[[-32  25   0 -10 -48  26 -48]
 [ 48  -4  60 -32  -6 -14 -48]
 [-37  50  27  40 -12   7  23]
 [-32  54  11  45   4  -3  34]
 [ 50 -27  62 -36   7 -26 -47]]
|
[[-32  25   0 -10 -48  26 -48]
 [-32  54  11  45   4  -3  34]
 [-37  50  27  40 -12   7  23]
 [ 48  -4  60 -32  -6 -14 -48]
 [ 50 -27  62 -36   7 -26 -47]]

[[ 12 -11 -21 -29   2   5  -3 -28 -31  18 -24 -20 -43  13 -30 -25]
 [ 17 -20  30 -29 -20 -36 -11  47  11  12 -40   3  37  19 -38 -40]
 [ 22 -15  14  16 -27 -14 -17 -15  -9   2  19 -24 -10  20  20  19]
 [-43  -4 -35  46  36  30 -20 -26  33 -21  59 -15  -5 -47  49  56]
 [-10  56 -15 -19   7  32  59  -7 -36  25 -13  53 -15 -10 -13 -12]]
|
[[-43  -4 -35  46  36  30 -20 -26  33 -21  59 -15  -5 -47  49  56]
 [ 12 -11 -21 -29   2   5  -3 -28 -31  18 -24 -20 -43  13 -30 -25]
 [-10  56 -15 -19   7  32  59  -7 -36  25 -13  53 -15 -10 -13 -12]
 [ 22 -15  14  16 -27 -14 -17 -15  -9   2  19 -24 -10  20  20  19]
 [ 17 -20  30 -29 -20 -36 -11  47  11  12 -40   3  37  19 -38 -40]]

[[ 25  15  53   1  24  -5  -5 -17 -21  -9 -32]
 [-15   8  46  17  41  -3 -10 -23 -20 -13   7]
 [ 13  12  36   3 -10   4  24  -4 -14   8  26]
 [ 30  14  28  16  26 -10 -17 -22 -37 -14  19]
 [ 17   2  43 -10 -11 -19  21   4 -22 -13  19]
 [-26   3  35   7  35 -14   8 -18 -29 -16  18]
 [  3 -15  44 -14  42 -39  17 -19 -30 -35   3]]
|
[[ 30  14  28  16  26 -10 -17 -22 -37 -14  19]
 [-26   3  35   7  35 -14   8 -18 -29 -16  18]
 [ 13  12  36   3 -10   4  24  -4 -14   8  26]
 [ 17   2  43 -10 -11 -19  21   4 -22 -13  19]
 [  3 -15  44 -14  42 -39  17 -19 -30 -35   3]
 [-15   8  46  17  41  -3 -10 -23 -20 -13   7]
 [ 25  15  53   1  24  -5  -5 -17 -21  -9 -32]]

[[ 46 -46 -49  19 -60  53]
 [ 39  60 -61 -25 -34 -28]
 [ 54 -49  46 -33 -52  14]
 [  9  36  55 -60 -43  50]
 [-34 -31 -55  55  59 -15]]
|
[[ 39  60 -61 -25 -34 -28]
 [-34 -31 -55  55  59 -15]
 [ 46 -46 -49  19 -60  53]
 [ 54 -49  46 -33 -52  14]
 [  9  36  55 -60 -43  50]]

[[ 18 -17  34  16 -66  27 -60  31   1   8  45   0]
 [-22 -23  35  30 -38 -19 -41  22  29 -21  50  41]
 [ 14 -11  -2  21 -47 -18 -37  36  45 -59  -6  41]]
|
[[ 14 -11  -2  21 -47 -18 -37  36  45 -59  -6  41]
 [ 18 -17  34  16 -66  27 -60  31   1   8  45   0]
 [-22 -23  35  30 -38 -19 -41  22  29 -21  50  41]]

[[  3   8  14  19   7   4   9   7  -4 -11  -6 -14 -12   1  -9]
 [ 61  16  19  15 -25 -34 -17 -18 -15 -31 -10  20  17 -30 -26]
 [ 46  30  18  22 -20 -25  -1  -6 -31 -15 -26   3   0 -24 -38]
 [ 16   6   5  11  -9 -10  -9 -12   1  11   3   3   5 -15  -3]
 [ -7 -23   7   6  13  13  -5  -5  25  11  21  -1   5   7  22]
 [-14  -2 -22 -14 -10  -4 -15 -18  21  56  22  13  18 -11  27]]
|
[[-14  -2 -22 -14 -10  -4 -15 -18  21  56  22  13  18 -11  27]
 [ 16   6   5  11  -9 -10  -9 -12   1  11   3   3   5 -15  -3]
 [ -7 -23   7   6  13  13  -5  -5  25  11  21  -1   5   7  22]
 [  3   8  14  19   7   4   9   7  -4 -11  -6 -14 -12   1  -9]
 [ 46  30  18  22 -20 -25  -1  -6 -31 -15 -26   3   0 -24 -38]
 [ 61  16  19  15 -25 -34 -17 -18 -15 -31 -10  20  17 -30 -26]]
---
[[-52 -27   6]
 [ -2  45 -21]
 [  2  15 -24]
 [  4  20 -22]
 [ 15  -6 -21]
 [-13  42 -31]
 [ 47  -3  44]
 [ 44  12  35]
 [ 27  -4 -23]]
|
[[ 47  -3  44]
 [ 44  12  35]
 [ 27  -4 -23]
 [ 15  -6 -21]
 [  4  20 -22]
 [  2  15 -24]
 [ -2  45 -21]
 [-13  42 -31]
 [-52 -27   6]]

[[-15  -4  -4  -4  -5   2  19 -19   2  14 -10  25]
 [ -9 -13 -13  -6  -1   6  13 -11   6  16 -11  15]
 [ 21 -11 -11   6  -7   7  16   8   5 -16   3 -21]
 [-26  10  10  -6   6  -2   7  -5   8  20   4  27]
 [  0  13  13  -1  14  -8   7  18 -13  -1  10 -13]
 [-22  27  27   8 -24   1 -32 -29  20  -8  11  42]
 [ 27 -12 -12  -4  26  -6  20  40 -22  -4   3 -51]
 [-10 -12 -12  -3  -3  13  10  -4  27  14   0  16]]
|
[[ 27 -12 -12  -4  26  -6  20  40 -22  -4   3 -51]
 [ 21 -11 -11   6  -7   7  16   8   5 -16   3 -21]
 [  0  13  13  -1  14  -8   7  18 -13  -1  10 -13]
 [ -9 -13 -13  -6  -1   6  13 -11   6  16 -11  15]
 [-10 -12 -12  -3  -3  13  10  -4  27  14   0  16]
 [-15  -4  -4  -4  -5   2  19 -19   2  14 -10  25]
 [-22  27  27   8 -24   1 -32 -29  20  -8  11  42]
 [-26  10  10  -6   6  -2   7  -5   8  20   4  27]]

[[ -2 -12]
 [-18  31]
 [ -5  35]
 [ 13  30]
 [ -1 -65]]
|
[[ 13  30]
 [ -1 -65]
 [ -2 -12]
 [ -5  35]
 [-18  31]]

[[  5  61   0 -22 -18 -40]
 [ 16 -59  33  35  64   3]
 [ 37 -30 -54  62 -65  64]
 [-55   0  38 -26   5 -40]
 [-33  26  -4 -21 -44  14]
 [ 35  13 -52 -65  -3  -6]
 [ -9  33 -25 -33 -44   3]]
|
[[ 37 -30 -54  62 -65  64]
 [ 35  13 -52 -65  -3  -6]
 [ 16 -59  33  35  64   3]
 [  5  61   0 -22 -18 -40]
 [ -9  33 -25 -33 -44   3]
 [-33  26  -4 -21 -44  14]
 [-55   0  38 -26   5 -40]]

[[ -5  10  -5   5 -38   1  -7   7]
 [  3 -12 -48   8  21  25 -16 -52]]
|
[[  3 -12 -48   8  21  25 -16 -52]
 [ -5  10  -5   5 -38   1  -7   7]]

[[ 14  30  20  26 -11 -33  21 -64 -31  20  -7  53  31]
 [ 19  -2  -2  17   2 -22  33 -17 -10  -7  -6  47  30]]
|
[[ 19  -2  -2  17   2 -22  33 -17 -10  -7  -6  47  30]
 [ 14  30  20  26 -11 -33  21 -64 -31  20  -7  53  31]]

[[ -4  21  25]
 [ 11 -27   7]
 [  9  28   9]
 [-22  -9 -20]
 [ -5  26 -30]
 [  5 -52  -4]
 [ 37  12  13]
 [-57   3   2]
 [-29  -2 -30]
 [ 15   5   3]
 [-12   8 -19]
 [-17   1 -17]]
|
[[ 37  12  13]
 [ 15   5   3]
 [ 11 -27   7]
 [  9  28   9]
 [  5 -52  -4]
 [ -4  21  25]
 [ -5  26 -30]
 [-12   8 -19]
 [-17   1 -17]
 [-22  -9 -20]
 [-29  -2 -30]
 [-57   3   2]]
